Each row comes from the steps of one path. Every step used is in the known rows, and no mark comes twice. Write the path behind each row, first mark first.
Each row is shifted at random along 8 fixed directions that mean nothing.
Known rows
patis-kuve-murum-tate: [ 130 -135   25   88  162  130  225  201 -302  -38 -154  -99  -12  -27
   84   64  178  -73  -39   99  -80 -154  211   -5   17  -72 -253 -212
   42 -173   -8  -52 -149    6 -389   51   95    2  -90  277   82   86
  -93 -270  275    8   15 -169   -3  -12  -35  -90  111  -27 -293]
dizerid-zibola-kuve-murum-mubep: [  93 -348   91  -73   61  116  -20   72 -303  -26 -217  -60  -39   55
    5  310  348  -86  175   76  262  160  270  121  139 -134 -272  -52
  335  -35   82  -99  -79 -144 -206  155  249   36 -248  160   70  149
 -116 -136  334  171 -107  141  -44  192  -64   43   -4   90 -242]
musuf-tiredof-patis-murum: [  34   28   70  128 -302  -71   48  177 -203   61 -268   58 -112   -1
  158  -14  232  -96  -93  -53 -228  -11  208   60  101 -128 -140 -342
  143 -181  170    9  -49   98 -468   -4 -230   -5  -44  148   27  122
 -359 -111  344  -71 -193   29   54 -197  -17  -19  228  159 -169]
musuf-patis-murum-mubep-zibola-tiredof-dizerid-bege: [ 286 -383  231  194 -132  -63   14  235 -274  -77 -450   69 -183  -21
  -21  334  479   -3 -113  -51  219  197  390   50  255  -55 -410    7
  191 -167   92  -81   27   89 -253  300   72  -43  -24   38  140  161
 -328 -141  209  259  -51  148  -11   76  136  -82   -2   27 -295]
dizerid-bege-mubep-zibola-kuve-patis-murum-tate: [  62 -374   71  237   44   81   52  307 -260  178 -208 -152    3  116
   83  123  440 -132   76    0   11  -42  345  109  132 -241 -266 -314
  168   85  128  -73  -50 -112 -253  168  230   26 -260  106   27  211
 -116 -222  165   45 -127  -55   23   -2 -170   74  -12   30 -127]
mubep-bege-murum-kuve: [ 140 -162   57   71  109    3  172  234 -196  172  -58  -26 -153  150
   62  166  312    6  -98    5   18 -139  201   11  144  -22 -240 -369
   90  113   49 -107  -41  -55 -236  -15  145  219  -66   69   84    9
  -79 -152   48  -70 -138   57  154 -100 -131  -35  -26  153 -129]
tate-kuve-patis-murum-bege-mubep-zibola: [ 216 -324   94   93  232  127  176  290 -343   75 -187 -118  -97  -82
  185  150  386 -107  110  -24   56   40  199  -56   79 -160 -285 -197
  179  -42  172   -6  -39  -66 -259  145  367 -137  -74   15  -49   74
 -193 -115  192   88   22  -24  -59  145 -163  -18 -214  125 -362]
bege-mubep-zibola-tiredof: [  87 -172  200  592  210  160   94  377 -169  128 -147  -70 -306  163
  133  246  267 -275 -146   71   32  -45  326 -148  518  116 -230 -236
  -45  264  169  -27  192  -48  -94 -187  138   77   28  -73  178  142
  -78 -202  133  -58  177 -258  -76  -19  -21  -72 -212 -113 -285]
patis-kuve-tate-murum-mubep-dizerid-bege: [  73 -288   50  -37   33  -29  282  150 -278  107  -98  -52  -59  132
  -13   80  310   39    1  -10  -64 -232  178  -59  215   -8 -327 -117
   10    9  190  -96  -74  -89 -213  -66 -136  182 -162   78  240  110
   -5 -313  436  -97  176  -58   -9  205 -155   87   28  306 -347]
mubep-kuve-tate-murum-bege: [ 117 -312   64  -38  116    2   90  181 -423  105  -45   39  -60   59
  177  175  312  -17   38  -88  -85  -52  262  -76  106   41 -188 -183
  117  -63   50   -2    8   22 -184   55   32  -20   -3  174   31   29
  -52  -82  209   28   51   53   23  105  -93   96 -185  124 -134]
dizerid-murum-tate-kuve: [  80 -341   -1   61   11  211  221   67 -321  -31 -185 -160   42  -47
  148  143  336 -141   27  -94  185  -32  206  -19  188   -5 -220 -120
  -17   39  149  -10   11  -45 -246   62  150 -105   26  305   26   78
 -191 -204  236  118   64   23   36  125  -67   72  -48    7 -492]
patis-kuve-tate-murum-bege-mubep-dizerid-zibola: [   6 -461   58   49  328  156  199  160 -325  187 -184  -72   83   76
  112  169  379 -168  223 -117   17 -127  233 -203  -46  -61 -328 -223
  112   54   86  107  126 -159 -187  192   95 -172   33   89  -82  143
  -42  -18  303  -61  -42   37   60   92 -202  142 -131  209 -429]
bege-mubep-kuve-patis-murum-tate: [  -2 -109   65   35  101  113  115  217 -483  195 -205 -207   13 -108
  194   39  272 -190   91    9   60   78  384  -31   32 -227 -149 -310
  165  -28  108 -120 -125 -152 -256  130  180  -96  -77  172 -216  110
   69   -5  148  -48 -178   15  -21   -3 -172  203 -102 -114 -135]
musuf-patis-kuve-tate-murum: [ 189 -286   66   82   25   39  270  119  -30 -116 -159  -96 -132   10
   21   72  282  -90  -67  -68  -77 -318  279 -276  227   68 -345 -176
  -42  105   -7  230  210   40 -241   88  203 -144  -41    5  243  139
 -224 -280  231  -91   81   52  207  156  -51 -135   78  169 -320]
zibola-tiredof-dizerid-murum-mubep-bege-tate-kuve: [ 147 -167  163  265  112  156  188  272    7  115 -279  -47 -186  -25
   43  118  313  -54 -223   30   53    7  182   45  159   29 -190 -272
   34  136 -106   -9  -62  -42 -279   33  196  -30  -39 -121  118 -118
  -27 -362  190   58   22 -137   89 -160 -114 -102  153  142 -284]
tiredof-zibola-mubep-murum-tate-kuve: [ 242 -258  342  227  -66  -74  -51  243 -283  -42 -271  116 -323   37
   65  384  292 -110 -345  216  228  155  345   48  306   66 -285    8
 -108  -90   41 -205  -53  157 -465  -77   13   72  -93  161   68  142
  -16  138  181  201   84 -269 -109  -40  105 -147   13  -47 -183]
bege-mubep-murum-tate-kuve-patis: [ 155 -313  127  208  -56  110  127  185  -44  -34 -112 -124    9 -166
  103  143  134 -103 -192  135  209 -112  430  -32  195   70 -345 -161
 -217  160  165  -27   36   33 -351   48  127 -172 -166  221   90  198
  -26 -127  217   58   72 -229  -94  180   32  149  -94  -36 -222]
dizerid-zibola-tiredof-patis-murum-tate-kuve: [ 113 -310  264  269 -146   68  174    6  313   37  -66 -268  -37  128
  -20   40  350 -163 -235  -55   90  -92  281  -91  276  -42 -265 -303
 -105  301   28   74  -26  -69 -470  -12  269  -40 -254   86  120   18
  -95 -403  295   63  -84 -212  124  -46 -149  -63  247  267 -137]
tiredof-patis-murum-mubep-zibola-kuve: [ 185 -223   17   81   -5  107  230  147 -110   15 -108 -169  -77   55
  143  182  394 -118 -101  -66  121   90  223 -223  315   -2 -356  -59
   35   52   91   22   27 -188 -235   93   -8   10  -20  109  -47  182
 -206 -252  256   28   87  -22 -113  218   -1    6  -29  -55 -156]
musuf-patis-murum-bege-mubep-dizerid-zibola: [  67 -331  227  -32  -46   14  113  131 -271  146 -247  -69 -111  191
  -49  231  449 -160   19 -171  231   82  299 -100  260 -237 -337 -301
    4  111  293  -35   55  -69 -203  138  165   39  -62   -1   97  112
 -228 -117  234    1 -174  226  229   22 -104   32   68  326 -270]
mubep-murum-kuve-tate: [ 122 -177  -15 -121  164  246  126   26 -187  -35   51 -163   31  -60
  154   48  217  -30  -48    4  162 -108  177 -204  -56  -41 -259  -23
  135   18  -27  -48 -100 -186  -98   60  -51  -30  -28  247   -8  -61
   -3 -255  244   44  164   81   -2  238 -164  134 -131   60  -87]
dizerid-mubep-murum-bege: [ 103 -296  -49  103  155  103   22  278 -379  -15 -223  157  -29   -9
  167  237  300 -114  -71  -66  -40  -13  150  257  138  -11 -222  -95
  210 -122  181 -105   66   68 -333  120   29   71  -67  112   73  177
 -218 -236  267  198  130   60  -27   92   21   97  -15  109 -329]
patis-murum-mubep-dizerid-bege-tate: [ 160 -291 -117  122  248  145  180  376 -196   29 -235  -73  -62 -106
  159  171  397   61   50 -120  173  108  196   70  -95 -118 -384  -20
  264 -134 -153  -15   33  -66 -191  449  169  -63  143  110 -123  112
 -141 -169  203  156  -29  154   56   -4 -106   76   58   18 -270]
kuve-tate-murum-bege: [ 126 -421   -1  138   53   44   33  256 -225  -96  -99   25 -106  -41
  147  126  249    9  -37  -66  -34 -138  252   19  -64    9 -218 -119
   34 -136  -81  118   24   67 -309   87   82 -146   30  223   45   -9
 -113  -60  207  148   -7   21   12   68  -73  -89  -58   23 -154]
dizerid-murum-mubep-bege: [ -57  -88 -128   86  -28  118  234  164 -329   60 -232  -23   81  -88
  104  115  297 -134 -229   28  171   12  248  197  138 -126  -15 -361
  119    7   41 -108  -48  -39 -549  -31   24   21   29  152 -121   99
 -132 -144  243  139 -152  -50   74  -52  -88   92  104  -84 -218]
zibola-mubep-bege-tate: [  16 -280   60  163  139 -126   33  348 -248  165 -166  100 -185  114
   33  137  293   13  -40   65  225  102  333   49  197  165 -274 -256
   99  165  105  -75   52  -40 -206   12  -36   93  -41  137  -46   33
  207  102  128  -42  -94    1  -14  -38  -55    3 -156  -12 -121]
dizerid-mubep-kuve-murum-tate: [ 135 -193  131  183  133  154  134  143 -366  -28 -134 -161  -19  -62
  134  255  190 -194 -133  141  112 -108  339   68  211   25 -168  -73
   99   -4  -87 -207  -89   32 -351   -7  159   11  -98  236  -51  131
   17  -83  116  165  157  -85 -110  179  -51   77  -24  -60 -237]
patis-kuve-murum-bege-mubep-zibola-tiredof: [  78 -312  425  228  539  237  249  163 -224  155 -155 -382 -135   64
   80  286  297 -416  -11  135  506  -36  247 -400  -53 -167 -193 -198
   79  266 -183  -13  -41 -146 -168   55  414  -66  148  -88 -240   17
  132  325   -8  102  -95  -54   55  -28 -335 -227 -142   55 -326]
tate-murum-bege-mubep-dizerid-zibola-kuve-patis: [  94 -450  164  160 -108   47  -19  217 -282   91 -268   53  -38  -16
   41  268  263  -92   -8   54   58  -32  319  227  178 -151 -236 -309
 -111  -47  177  -28  -69   14 -417   89  246  -79 -217   55   96  175
 -125  -27  222  155 -223 -107  -37   15  -40   71   72  162 -219]
patis-kuve-tate-murum-bege-mubep-dizerid: [ -12 -285   43  102  197  143  282  167 -158  136  -85 -115   96    2
   63   17  211 -100    4    5   37 -232  232 -188  -15  -65 -241 -273
  -71  124   26  120  -15  -80 -304   22   28 -158   -7   89  -25   86
   75  -95  272  -95  -15 -159   52   76 -219  101   11  169 -309]
murum-mubep-zibola-tiredof: [  70 -236  198  185   92  -91  104  170 -165   39 -212 -106 -201   74
   66  270  430 -223 -175 -106  431  198  321  -99  312  -35 -158 -147
  217  211   52  -26  179   66 -323   62  114  178   61  -73   54   72
   20   99  231  148 -172   96  123 -139 -180    7 -174   63 -145]
bege-tate-kuve-murum-mubep: [  18  -55 -289  214  104  248  255  321  142  -62 -105  -36  120  -97
  204 -181   57   86  -95   94 -128 -138  132   73  -35   71 -209 -425
  181   23  -70  141  -43 -120 -381  -26  104 -237 -168  180   50   80
  -87 -544  494   41   26 -254    4  103  -71   90   60  -69 -214]
tate-kuve-patis-murum: [ 260 -229   11  127  160  158  254  266 -271  -50 -122  -93 -167 -122
  216  136  280  -17   83    9 -189  -99  164    8  215    9 -298 -109
   65 -149  138   22   11   58 -282   76  303 -116  -67   99   80  102
 -303 -317  254   22  249 -146 -128  202   18 -108  -75   97 -484]
patis-kuve-tate-murum-bege: [  73 -353   12  108  208  106  205  181 -307   -8 -129  -27   49  -20
  122   31  220  -35   51   20  -75 -189  199  -89  -16   33 -257 -113
   44 -103   49   89  -48  -26 -306    3  -20 -145   39  210   -9   92
  -33 -149  283   45   87 -117  -83  174  -77  -54  -88   25 -397]
bege-murum-mubep-dizerid-zibola: [   5 -295   84   76  -53   67   88   99 -177  -13 -157  -38   -7  -37
   59  298  245  -46  -55   80  419  119  341  109   67  -31 -327 -107
  151   27   51 -156   13  -46 -305  139   47  -64  -42  195  -91  160
  -70  146  186  230 -190   12  -47   93   40  200  -61  -70 -265]
dizerid-mubep-murum-tate-kuve-patis: [ 151 -378   17  105  231  240  190   96 -195  -84 -123 -207   60 -175
  197  154  326 -217  -48  -90  152 -132  249  -75   17   19 -289  -46
  135   80  -28   15  169  -26 -316  273  284 -177  -74  157  -80  136
  -88 -111  178  174  142   85   19  196 -139  137 -109   43 -352]
zibola-tiredof-musuf-patis-murum-bege-mubep-kuve-tate: [  18  -54  313  363 -109  134   21  158 -226  128 -224 -147 -161  121
   30  -14  251 -226 -179   41   44   48  338 -136  311    7 -103 -361
  -98  121   52  -89 -185   -2 -333 -224  -26   12  -92   26  -64   57
  130  -66  197   19  -30 -197  -87  -59  -18  -97   85   17 -115]
tate-kuve-patis-murum-mubep-dizerid-bege: [ 149 -210   70  105  -92  105  310  166 -197   31  -66 -117   16  -74
   89   85  227   70  -96  136  -65  -81  235  132  337  -15 -280 -181
  -47  -45  275 -160 -166   27 -426 -108   36   -2 -283  138  113  150
 -171 -411  375   76  261 -319 -221  317   16   66  -34  189 -412]
tate-murum-mubep-kuve: [  17 -208   51  219  -33   36  341  109  -87   44 -112 -133  -40   21
  133  171  257 -148 -224  -95  181 -102  289 -136  354   48  -99 -271
 -110  165   28   95  184   21 -381   -5  126   44   35   18   90  254
  -82  -73  360   51  -39  -63  111   50 -135   89   17   59 -305]
musuf-patis-kuve-murum-bege-mubep: [  99 -307  172   80   66   96  209  126  -94  -29 -278 -128   34  -33
   38  210  215 -186   -7   67  217  -60  369 -194  129  -37 -303 -280
   39  132   71  146  101    7 -288  139  230 -227  -81   50   11  259
 -186  -20  187   35 -119   29  112  156   -4  -80  -15   88 -363]
patis-kuve-murum-mubep-bege-tate: [  84 -173  159   79  280   20  289  227 -322  108 -201 -121  -90   77
   55  201  191 -167 -125  209  181 -154  267  -64  124   15 -247 -284
  -14   27   -9 -190  -94  -11 -436 -136   -2  136   59  116  -69  112
   81   55  277   10  -10 -184  -66   18  -66 -110  -13   26 -306]
dizerid-zibola-mubep-bege: [-108 -192   97  308  196  149   85  207 -266  152 -130  -34  -40   72
   54  101  320 -217 -141  120  114   26  335   89  131  -68  -63 -354
  211  124  -40  -87   31 -144 -441  -39  172   -3 -136  121 -209   51
   22  -49   88   77 -126 -121   54  -81 -169  -65  -54  -93 -144]
zibola-tiredof-patis-kuve-murum: [ 172 -179  220   92  -58  -30   48  170 -234   60 -263    3 -260   69
  102  235  246  -89   19   56 -111   55  191  -33  277  105 -300 -147
  112 -107  202 -102 -107  -30 -167  -44  -50   98 -142   74  109   56
 -154 -146  325  -32   49 -110 -190   33  126 -113   38  109 -275]
tate-murum-mubep-dizerid: [  19 -176   43  261  122  284  374  143 -257   40  -24 -211 -178   23
  132  149  242 -120 -174  -81  167  -93  153 -263  327   50 -201  -88
 -115   86   63  -22  127 -233  -67  -72   61  100   61    0   93  100
  -90 -225  294   30  227   26   -3  216 -185    1 -126  -36 -421]
musuf-patis-murum-kuve-tate: [  72 -111  167  -52 -130   60  201  -11 -134  -55 -171 -291  -42   10
   -7  -23  269 -159 -126  -16  261 -134  311 -188  127 -250 -160 -244
  -18   81  -40   10 -149   -3 -403  -45   97  -43    8  148  -31  -17
  -40  -84  205    9 -167   82  179   46 -181  -67  181  149 -135]

Which path is each row?
[   4 -152  190  530  -29  274   16  222  -80  118 -276  -39 -108  -34
   79  276  181 -279 -151  127   56  -59  471    7  372   64 -222 -302
 -108  194   15  -39  164   27 -309  -16  106 -164 -105   14  -63  241
 -135  -51   96  -13    1 -260  -55  -45   82   87   39  -51 -234] | bege-mubep-dizerid-zibola-tiredof-musuf-patis
[ 210 -458  150  198   37    1   -1  334 -376   62 -266   44 -230   70
  101  286  365 -116   26  -39   17  -19  242   64  260  -96 -280 -230
  -39  -51  205   11   21  -28 -224   88  310   42 -115  -43  213  164
 -174  -64  185  120 -110   24  -15   35  -78  -69  -92   97 -240] | tate-murum-bege-mubep-zibola-kuve-patis
[ 246 -200  242   70  -80  -46  -18  216 -134  -46 -258   -9 -165  -69
  128   92  122  -20  -68  198  -89  -46  226  -13  -12   59 -378  -91
  154 -137   27  -71 -176  -30 -264   -6 -121  -64 -129  122   54   61
 -188 -110  150   84   -9   65  -94   87   -8 -193   -3  129 -169] | musuf-tiredof-patis-kuve-murum-bege-tate
[ -63 -303  -28  -14  166  240   96  178 -393  166 -170 -114   70  140
  116  110  427 -246  127  -85  178   70  157  -44   68 -246 -124 -356
  165  164  154   26  -63 -243 -180   18  169  -77  -29   72  -53   34
  -57 -153  206   54 -128   68  110   42 -239  122  -54   68 -216] | dizerid-murum-bege-mubep-zibola-kuve-tate
[  57 -401  175   95  126  137  279  -58 -160   55 -217 -300   26   37
  126  362  465 -344  -44  -65  561  120  293 -331  286   43 -284  -56
   76  301   86  -12  156 -211 -186   91   64  -98  171   44 -184  172
  -74  145  213  177    4   54  -53  218 -102  102 -184  -31 -391] | dizerid-murum-mubep-zibola-tiredof-patis-kuve
[  -8 -261   71   98  194  155    1  301 -196  181 -222  149 -110  192
   97  164  377 -101  -63  -43 -146   80  203  165   45 -127 -254 -316
  132  -80   66  -68   10 -179 -258  137  -18    8 -195   49   74  -13
 -169 -409  281   39    9  -59  113 -138  -57    7   93  108 -145] | tiredof-dizerid-zibola-mubep-murum-bege-tate
[  82 -174  -61    9 -152  -61  283  180   27  137 -157  -65   40   40
  114   14  301    6 -194  -59   49  -25  230  -55  179   15 -297 -353
  -21   86  162  -12  -54 -116 -468  -17 -151    4  -81  159 -106  129
 -126 -231  419  -52  -95 -101  -37   90  -39  116   89  121 -111] | tiredof-patis-murum-mubep-bege-tate-kuve
[ 281 -295    9   66  -31 -101 -139  311 -198  -42 -156  162  -31  -21
    3   95  306   94  -97  152   17    0  298  325   61 -194 -333 -246
  112 -136   49  -76 -263  141 -530  124  166  -67 -188  169  135  -28
  -52 -231  124  226 -228 -225  -71  -66   13   32  111    8  207] | mubep-zibola-kuve-patis-murum-bege-tate
[   9 -162  251  378 -132  158  -15  129  -80  107 -299  -87  -72  -29
    8  120  260 -162 -107  -32  300  154  368  -80  157  -39 -181 -282
  -48  132   24   14  -68   51 -287   90   46 -145  -33   28 -156  109
   32  132  143   96 -209  -70  -32 -114  -12   19  126   43 -158] | zibola-tiredof-musuf-patis-murum-bege-mubep-dizerid
[ 162 -246  186   46  -38 -100  173  131 -212   63 -222   75  -68  185
  -67  346  279  -11  -32   94    4   17  268  104  448   88 -399 -223
  -38  -40  336 -180  -56   96 -409  -49 -105  212 -216  112  361  225
 -106 -290  557   -6   80 -260 -121   73  164   92  115  324 -400] | patis-kuve-murum-mubep-dizerid-zibola-tiredof
[ -89 -140  127  277  -93  230  147  -40   39  127 -173 -243   53  187
  -14 -150  436 -237  -61 -220   46  -15  218 -152  152 -180 -113 -495
  112  214   79   81  -21 -185 -391   21  222  -50 -248   62   -8   48
  -83 -362  419   10 -222  -15  228 -143 -262   28  237  204 -198] | dizerid-zibola-tiredof-musuf-patis-murum-tate-kuve
[ 121 -247  239  135 -166  -11  115   74 -146    2 -147  -73  -57   17
  122    1  180  -77  -90   55 -147 -127  228 -205  131  109 -295 -137
    5  -18  169   52  -53  -63 -281 -135 -258  -85 -106  131   85  117
 -176 -145  263   -6   75   18  -87  182  -63 -123  -83  173 -300] | musuf-tiredof-patis-kuve-tate-murum-bege
[ -12 -181  104   40   34  112   62  159 -308  220 -242   34  -61  251
  135  439  408 -165   26   18    0  171  236   27  192 -180 -142 -366
  203  -38   62  -55   56   11 -344   55   15   87 -176   34  -18  270
 -211   21  398   16 -132 -113   49 -125  -27   57  123  150 -172] | tiredof-zibola-kuve-murum-mubep-dizerid-bege
[  11 -369  -23  206  183  136  147  115 -192   90 -110 -106  210  138
  107  161  440 -236   51 -112  101  -15  260   16  226 -127 -203 -332
  152  185  171   92  106   -1 -458  121  160 -120  -92   88  -53  226
  -67 -142  271  126  -69 -113  -22  101 -122  196  -26   99 -239] | dizerid-mubep-zibola-kuve-patis-murum-bege
[  32 -217  -36  216  118   20  104  322 -248  139 -200  -19  -64   22
  133  -24  280  -28  -47   57  -40   -2  280   37  119   82 -206 -454
   84   34    4  -12  -27 -166 -371   23   71  -24 -133  120  -96   47
  171  -82  190  -22 -157  -96  -25  -57 -105   10 -100  -74 -110] | zibola-mubep-bege-tate-murum-kuve-patis
[-103 -159  145   33  257  361  149   99 -390  278   24 -202   42  183
   78   16  286 -228   17   80  -27  -69  166   10   87 -276 -170 -442
  -26   72   79 -195 -200 -225 -337 -134   88    5 -115  107 -183 -115
   59 -248  155   16  -34 -220   -7  -35 -209   60   52  111 -115] | mubep-dizerid-zibola-kuve-patis-murum-bege-tate
[ -24 -211  140  229  198  188  119  231  -15  208 -157  -84 -111  132
  152  290  327 -136  -74  110  201   92  248 -145  -32  -87 -205 -329
  185  154 -193    5   56 -152 -231  103  166 -159 -132    3 -222  104
   -2  150  217   42  -59 -179   78  -69 -201   14   53   69 -119] | tiredof-zibola-mubep-dizerid-bege-tate-kuve-murum
[  51  -81   28  209  -10  113   33  295  -91  122 -138   33 -146  190
  135  166  345   -4 -140   99 -219   75  206   58  128  -89 -228 -328
  193  -43  -98  -59  -75 -135 -331   -5    1   25 -297   50   47  112
  -56 -281  221  -11    3 -241   62 -114  -60   10  149   51  -29] | tiredof-zibola-mubep-dizerid-bege-murum-kuve-tate
[ 300 -338  359  279 -148  -50  -54  156    0  -79 -111   24 -273  164
   15  246  264   30 -152  101  -58  -10  263 -137  312  127 -360   -9
  -77   71   77  111   17  112 -214 -112   -2   -5 -146    6  417  145
 -144 -206  208   85  143  -20    8  107  -29 -261   28  262 -220] | musuf-tiredof-zibola-kuve-tate-murum-bege
